Below is a small trained network, with its code and all its weights. Each question gives an input and a class and asks what happens when units are switched off, that is, made to give their printed mean instead of their output.

import numpy as np


def w(rows, s, z=0):
    codes = np.array(rows[::2]) - 128.0
    scale = np.full(codes.shape[1], s)
    scale[-1] = z or s
    return codes * scale


def norm(h):
    return h / np.sqrt((h * h).mean(-1, keepdims=True) + 1e-5)


def f(y):
    return y / 2 * (1 + np.tanh(0.7978845608 * (y + 0.044715 * y**3)))


def log_softmax(a):
    a = a - a.max(-1, keepdims=True)
    return a - np.log(np.exp(a).sum(-1, keepdims=True))


def net(x, mask):
    res = np.array(x, float).reshape(1, 7) / 4 @ E
    u = 0
    for l in range(2):
        y = f(norm(res) @ A[l][:, :-1].T + A[l][:, -1])
        res = res + np.where(mask[u : u + 11], y, B[l][:, -1]) @ B[l][:, :-1]
        u += 11
    return log_softmax(norm(res)[-1] @ U[:, :-1].T + U[:, -1])


A, B = {}, {}
E = w([
[104,151,166,153,197,246],'x0',
[40,198,106,107,125,165],'x1',
[119,126,103,44,205,148],'x2',
[29,46,3,156,110,188],'x3',
[48,68,169,101,96,125],'x4',
[182,234,119,57,78,161],'x5',
[179,92,147,84,37,193],'x6',
],0.0044)
A[0] = w([
[119,43,231,206,151,79,14],'0.n0',
[26,70,123,139,137,118,27],'0.n1',
[89,133,122,147,89,136,1],'0.n2',
[67,131,105,162,178,196,55],'0.n3',
[137,126,161,80,112,53,47],'0.n4',
[33,210,177,46,105,111,80],'0.n5',
[203,102,173,87,163,53,23],'0.n6',
[186,87,180,115,255,111,71],'0.n7',
[104,243,140,36,59,95,104],'0.n8',
[240,221,110,96,73,172,99],'0.n9',
[85,120,129,97,93,103,208],'0.n10',
],0.0074,0.0037)
B[0] = w([
[152,91,248,240,130,152,200],'0.n0',
[226,160,99,134,96,149,190],'0.n1',
[212,143,148,113,254,153,95],'0.n2',
[51,218,99,133,108,215,193],'0.n3',
[65,149,156,129,173,198,145],'0.n4',
[22,133,124,129,163,104,197],'0.n5',
[114,214,73,160,217,217,182],'0.n6',
[189,169,146,118,200,95,220],'0.n7',
[67,141,203,66,100,57,238],'0.n8',
[204,245,131,163,20,68,252],'0.n9',
[104,68,128,78,135,97,203],'0.n10',
],0.0066,0.0032)
A[1] = w([
[110,54,124,114,107,175,38],'1.n0',
[50,221,89,174,161,228,65],'1.n1',
[131,108,205,254,134,127,46],'1.n2',
[91,101,125,163,64,120,3],'1.n3',
[184,214,123,95,221,59,83],'1.n4',
[129,89,209,226,139,136,58],'1.n5',
[171,39,149,75,108,162,108],'1.n6',
[174,149,120,188,120,124,44],'1.n7',
[121,125,71,160,169,67,178],'1.n8',
[125,41,123,71,131,217,44],'1.n9',
[93,198,81,136,169,229,70],'1.n10',
],0.0089,0.0052)
B[1] = w([
[168,107,109,86,99,171,131],'1.n0',
[99,193,31,217,187,172,253],'1.n1',
[88,22,189,179,177,75,221],'1.n2',
[185,121,138,48,186,211,111],'1.n3',
[212,106,154,123,121,254,251],'1.n4',
[123,75,204,232,204,11,207],'1.n5',
[43,105,94,160,64,214,147],'1.n6',
[68,106,195,94,92,128,132],'1.n7',
[172,112,112,38,236,141,218],'1.n8',
[128,95,158,160,56,152,148],'1.n9',
[80,214,108,225,174,162,216],'1.n10',
],0.0076,0.0038)
U = w([
[48,203,34,204,196,215,107],'0',
[73,53,88,113,45,194,103],'1',
[150,43,34,52,210,55,1],'2',
[29,159,202,13,131,35,97],'3',
[248,191,193,100,208,180,118],'4',
[240,219,199,93,44,79,211],'5',
[132,31,232,195,218,38,190],'6',
],0.011,0.0041)

Each question gives the input, the list of numbers given to net, and the class t.
The units are the neurons (one row each of A and B). Each row of codes is followed by its name. A weight is (code - 128) times the scale printed after its matrix; where a second scale follows, it is the last column's (A, B and U).
mask holds one flag per neuron, layer by layer. A switched-off neuron (its flag False) gives its mean, the last column of its row in B, instead of its output. The means were averaged over made-up inputs and are rounded, as every weight is.
A unit's drop is (log p(t) with every unit on - log p(t) with that unit switched off) / (log p(t) with every unit on - log p(t) with every unit switched off).
The circuit of an input: a set's keep is (log p(t) with only the set's units on - log p(t) with every unit switched off) / (log p(t) with every unit on - log p(t) with every unit switched off). Starting from the 12 units with the biggest drops (on a tie, the unit counted first), units are removed one at a time, each time the one whose removal leaves the highest keep (on an exact tie, the one counted first), for as long as the keep stays at least 0.8.
units of the circuit, in order: the units of the circuit, biggest drop first
top k neurons in layer l: the k neurons of layer l with the biggest drops, biggest first
drop of u: that unit's drop, to one decimal
input [-2,3,-2,7,-5,-5,5], class 1: top 2 neurons in layer 1	[1.n9, 1.n0]
input [-3,6,4,-4,-2,5,-4], class 3: units of the circuit, in order	[0.n8]
input [-2,-2,1,6,-8,-8,0], class 2: units of the circuit, in order	[1.n8, 1.n10]
input [8,5,1,-6,1,2,1], class 5: units of the circuit, in order	[0.n9, 1.n8]
input [3,-5,-5,1,-8,6,-8], class 5: units of the circuit, in order	[0.n9, 1.n1]
input [8,4,-7,-7,-8,-4,4], class 5: top 2 neurons in layer 0	[0.n9, 0.n0]
input [3,8,8,1,8,8,-2], class 3: top 4 neurons in layer 0	[0.n8, 0.n6, 0.n10, 0.n4]
input [-6,4,4,8,-3,-1,2], class 2: top 2 neurons in layer 1	[1.n8, 1.n4]
input [5,8,-6,-1,-3,7,3], class 5: top 2 neurons in layer 0	[0.n9, 0.n8]
input [-2,5,1,0,6,0,-6], class 3: top 2 neurons in layer 0	[0.n6, 0.n10]
input [-4,2,8,4,6,1,2], class 1: top 2 neurons in layer 1	[1.n6, 1.n9]
input [1,-1,0,2,3,-3,5], class 1: drop of 1.n6	0.2
input [-4,3,1,3,1,-7,-3], class 2: drop of 0.n1	0.2
input [-6,-4,7,-5,-8,-7,-7], class 4: units of the circuit, in order	[1.n4]
input [4,8,6,-7,-1,5,-1], class 5: drop of 0.n9	0.5
